Below are the code and all the weights of a small trained network. Each question names an input and a class and asks about switching units off, where a switched-off unit gives its printed mean instead of its output.

import numpy as np


def w(rows, s, z=0):
    codes = np.array(rows[::2]) - 128.0
    scale = np.full(codes.shape[1], s)
    scale[-1] = z or s
    return codes * scale


def f(y):
    return y / 2 * (1 + np.tanh(0.7978845608 * (y + 0.044715 * y**3)))


def log_softmax(a):
    a = a - a.max(-1, keepdims=True)
    return a - np.log(np.exp(a).sum(-1, keepdims=True))


def net(x, mask):
    res = np.array(x, float).reshape(1, 5) / 4 @ E
    y = f(res @ A[0][:, :-1].T + A[0][:, -1])
    res = res + np.where(mask, y, B[0][:, -1]) @ B[0][:, :-1]
    return log_softmax(res[-1] @ U[:, :-1].T + U[:, -1])


A, B = {}, {}
E = w([
[184,27,86,136,33,91,64],'x0',
[50,84,134,2,98,229,104],'x1',
[153,70,193,39,224,51,84],'x2',
[192,186,38,97,189,174,28],'x3',
[210,199,229,112,62,158,110],'x4',
],0.008)
A[0] = w([
[135,30,146,132,67,84,167,113],'neuron 0',
[168,85,192,217,155,85,240,107],'neuron 1',
[42,69,47,148,178,120,122,127],'neuron 2',
[170,157,39,115,182,158,35,1],'neuron 3',
[158,94,196,142,86,127,212,109],'neuron 4',
[225,201,185,128,112,183,24,90],'neuron 5',
[183,45,96,139,71,130,71,103],'neuron 6',
[159,178,21,183,84,225,134,119],'neuron 7',
[66,221,14,214,46,185,150,110],'neuron 8',
[189,186,64,196,181,104,38,108],'neuron 9',
[133,201,74,92,197,138,109,130],'neuron 10',
[81,55,162,59,85,254,72,94],'neuron 11',
[119,144,102,179,88,179,143,227],'neuron 12',
[71,229,152,114,201,129,126,100],'neuron 13',
[184,70,104,104,78,88,40,86],'neuron 14',
[123,161,216,139,218,217,206,123],'neuron 15',
[3,105,144,165,48,83,228,56],'neuron 16',
[179,157,23,117,173,177,11,49],'neuron 17',
[151,169,163,98,81,110,129,79],'neuron 18',
[37,128,31,131,175,47,85,138],'neuron 19',
[76,139,166,123,197,119,205,117],'neuron 20',
[179,109,162,58,204,72,51,138],'neuron 21',
[188,161,222,173,111,143,78,166],'neuron 22',
[202,82,127,250,162,101,118,134],'neuron 23',
[156,18,125,147,62,110,107,122],'neuron 24',
[206,198,62,190,148,46,137,96],'neuron 25',
[178,55,87,138,71,115,68,123],'neuron 26',
[216,170,183,115,74,182,124,100],'neuron 27',
[78,127,86,7,91,203,124,64],'neuron 28',
[129,87,86,194,46,157,81,155],'neuron 29',
[65,71,9,185,186,144,145,77],'neuron 30',
[116,162,82,162,111,163,187,134],'neuron 31',
[174,104,129,88,208,106,72,96],'neuron 32',
[193,75,113,175,119,89,96,137],'neuron 33',
[142,84,143,67,236,27,121,127],'neuron 34',
[79,216,164,137,238,152,231,127],'neuron 35',
[158,159,108,181,137,57,118,124],'neuron 36',
[40,115,106,63,126,175,110,139],'neuron 37',
[151,60,127,141,59,79,42,158],'neuron 38',
[102,111,35,152,170,59,169,92],'neuron 39',
[147,111,145,97,156,106,128,103],'neuron 40',
[168,79,189,82,216,89,62,159],'neuron 41',
[179,111,148,50,180,64,118,145],'neuron 42',
[110,69,216,90,157,45,170,94],'neuron 43',
[155,176,133,193,176,58,155,100],'neuron 44',
[138,152,244,140,82,151,128,86],'neuron 45',
],0.0094,0.0044)
B[0] = w([
[92,125,154,248,149,141,61,188],'neuron 0',
[36,51,133,72,112,184,70,209],'neuron 1',
[206,143,199,64,209,37,87,201],'neuron 2',
[47,76,158,213,66,116,30,196],'neuron 3',
[78,101,141,114,100,100,88,180],'neuron 4',
[176,114,229,113,170,18,56,201],'neuron 5',
[225,195,118,170,200,220,190,190],'neuron 6',
[98,196,65,143,28,75,171,218],'neuron 7',
[114,209,36,116,41,84,220,246],'neuron 8',
[38,44,181,110,115,161,85,202],'neuron 9',
[85,121,140,203,110,160,65,189],'neuron 10',
[55,53,131,23,169,156,175,221],'neuron 11',
[118,163,68,116,92,100,191,193],'neuron 12',
[180,179,111,211,224,203,156,183],'neuron 13',
[173,158,134,191,173,171,102,194],'neuron 14',
[183,192,114,223,185,190,82,197],'neuron 15',
[59,90,178,176,22,104,63,216],'neuron 16',
[17,35,179,198,31,152,2,222],'neuron 17',
[132,122,178,111,142,75,111,144],'neuron 18',
[193,156,179,120,170,37,86,201],'neuron 19',
[156,174,129,189,143,152,54,182],'neuron 20',
[135,178,63,162,50,98,207,218],'neuron 21',
[165,122,128,66,165,64,116,185],'neuron 22',
[93,76,140,55,166,167,159,198],'neuron 23',
[138,190,133,186,199,188,88,191],'neuron 24',
[85,43,123,19,153,181,178,202],'neuron 25',
[164,180,109,186,226,194,147,193],'neuron 26',
[198,159,163,70,161,19,131,181],'neuron 27',
[93,48,153,17,181,181,199,207],'neuron 28',
[157,176,96,172,110,146,166,191],'neuron 29',
[227,182,229,95,129,12,104,204],'neuron 30',
[138,155,103,168,88,110,164,178],'neuron 31',
[115,151,91,150,59,98,118,187],'neuron 32',
[114,142,127,132,134,185,135,180],'neuron 33',
[125,169,59,125,64,79,191,218],'neuron 34',
[155,184,91,204,208,217,94,224],'neuron 35',
[91,68,119,52,193,170,189,175],'neuron 36',
[102,62,137,67,183,157,151,196],'neuron 37',
[164,194,89,179,197,178,84,201],'neuron 38',
[185,119,145,26,207,51,84,183],'neuron 39',
[117,148,109,134,95,116,146,145],'neuron 40',
[91,146,41,129,64,90,218,218],'neuron 41',
[125,166,46,132,61,99,224,196],'neuron 42',
[54,126,121,184,25,90,149,196],'neuron 43',
[72,68,110,36,207,188,183,188],'neuron 44',
[159,127,187,103,141,38,69,173],'neuron 45',
],0.0079,0.012)
U = w([
[154,173,51,138,49,91,209,150],'0',
[199,175,95,191,190,209,110,164],'1',
[111,63,123,39,164,179,175,28],'2',
[215,151,177,91,154,5,91,5],'3',
[93,88,150,186,63,130,63,162],'4',
],0.017,0.0029)

Each question gives the input, the list of numbers given to net, and the class t.
The units are the neurons (one row each of A and B). Each row of codes is followed by its name. A weight is (code - 128) times the scale printed after its matrix; where a second scale follows, it is the last column's (A, B and U).
mask holds one flag per neuron, in row order. A switched-off neuron (its flag False) gives its mean, the last column of its row in B, instead of its output. The means were averaged over made-up inputs and are rounded, as every weight is.
A unit's drop is (log p(t) with every unit on - log p(t) with that unit switched off) / (log p(t) with every unit on - log p(t) with every unit switched off).
The circuit of an input: a set's keep is (log p(t) with only the set's units on - log p(t) with every unit switched off) / (log p(t) with every unit on - log p(t) with every unit switched off). Starting from the 12 units with the biggest drops (on a tie, the unit counted first), units are removed one at a time, each time the one whose removal leaves the highest keep (on an exact tie, the one counted first), for as long as the keep stays at least 0.8.
units of the circuit, in order: the units of the circuit, biggest drop first
unit that matters most: the unit with the biggest drop
top k neurons: the k neurons with the biggest drops, biggest first
drop when u is switched off: that unit's drop, to one decimal
input [-8,2,8,1,2], class 0: unit that matters most -> neuron 41
input [-5,-2,-7,-3,-8], class 3: top 2 neurons -> [neuron 30; neuron 2]
input [-7,0,-5,1,7], class 1: top 4 neurons -> [neuron 35; neuron 15; neuron 13; neuron 30]
input [-2,2,-2,-4,-4], class 3: top 2 neurons -> [neuron 17; neuron 2]
input [7,1,6,7,2], class 1: top 3 neurons -> [neuron 6; neuron 26; neuron 14]
input [-6,2,-4,7,3], class 4: top 3 neurons -> [neuron 17; neuron 3; neuron 6]
input [3,-7,-6,-1,0], class 2: top 2 neurons -> [neuron 25; neuron 23]
input [3,4,2,-8,-8], class 3: top 3 neurons -> [neuron 2; neuron 30; neuron 17]
input [-6,1,5,-3,0], class 1: top 3 neurons -> [neuron 35; neuron 15; neuron 8]
input [-6,-8,-1,2,-1], class 2: top 2 neurons -> [neuron 25; neuron 44]
input [-2,-7,-1,4,8], class 3: top 2 neurons -> [neuron 5; neuron 27]
input [6,7,-5,-2,6], class 2: top 2 neurons -> [neuron 11; neuron 28]
input [-3,4,7,-5,-7], class 0: top 3 neurons -> [neuron 34; neuron 43; neuron 41]
input [-2,-8,7,-3,5], class 2: units of the circuit, in order -> [neuron 44]
input [6,7,1,-5,2], class 2: top 3 neurons -> [neuron 11; neuron 28; neuron 35]
input [-3,-1,1,7,6], class 4: top 3 neurons -> [neuron 17; neuron 3; neuron 9]
input [-7,-2,8,-8,-7], class 0: top 4 neurons -> [neuron 34; neuron 43; neuron 17; neuron 41]
input [-4,-5,8,-8,6], class 0: drop when neuron 34 is switched off -> 0.3
input [-6,-3,-5,1,-1], class 1: drop when neuron 42 is switched off -> 0.2
input [-1,-1,-2,3,2], class 4: drop when neuron 42 is switched off -> 0.6
input [2,2,-2,3,6], class 3: drop when neuron 10 is switched off -> 0.0
input [2,7,-2,-3,6], class 2: unit that matters most -> neuron 11
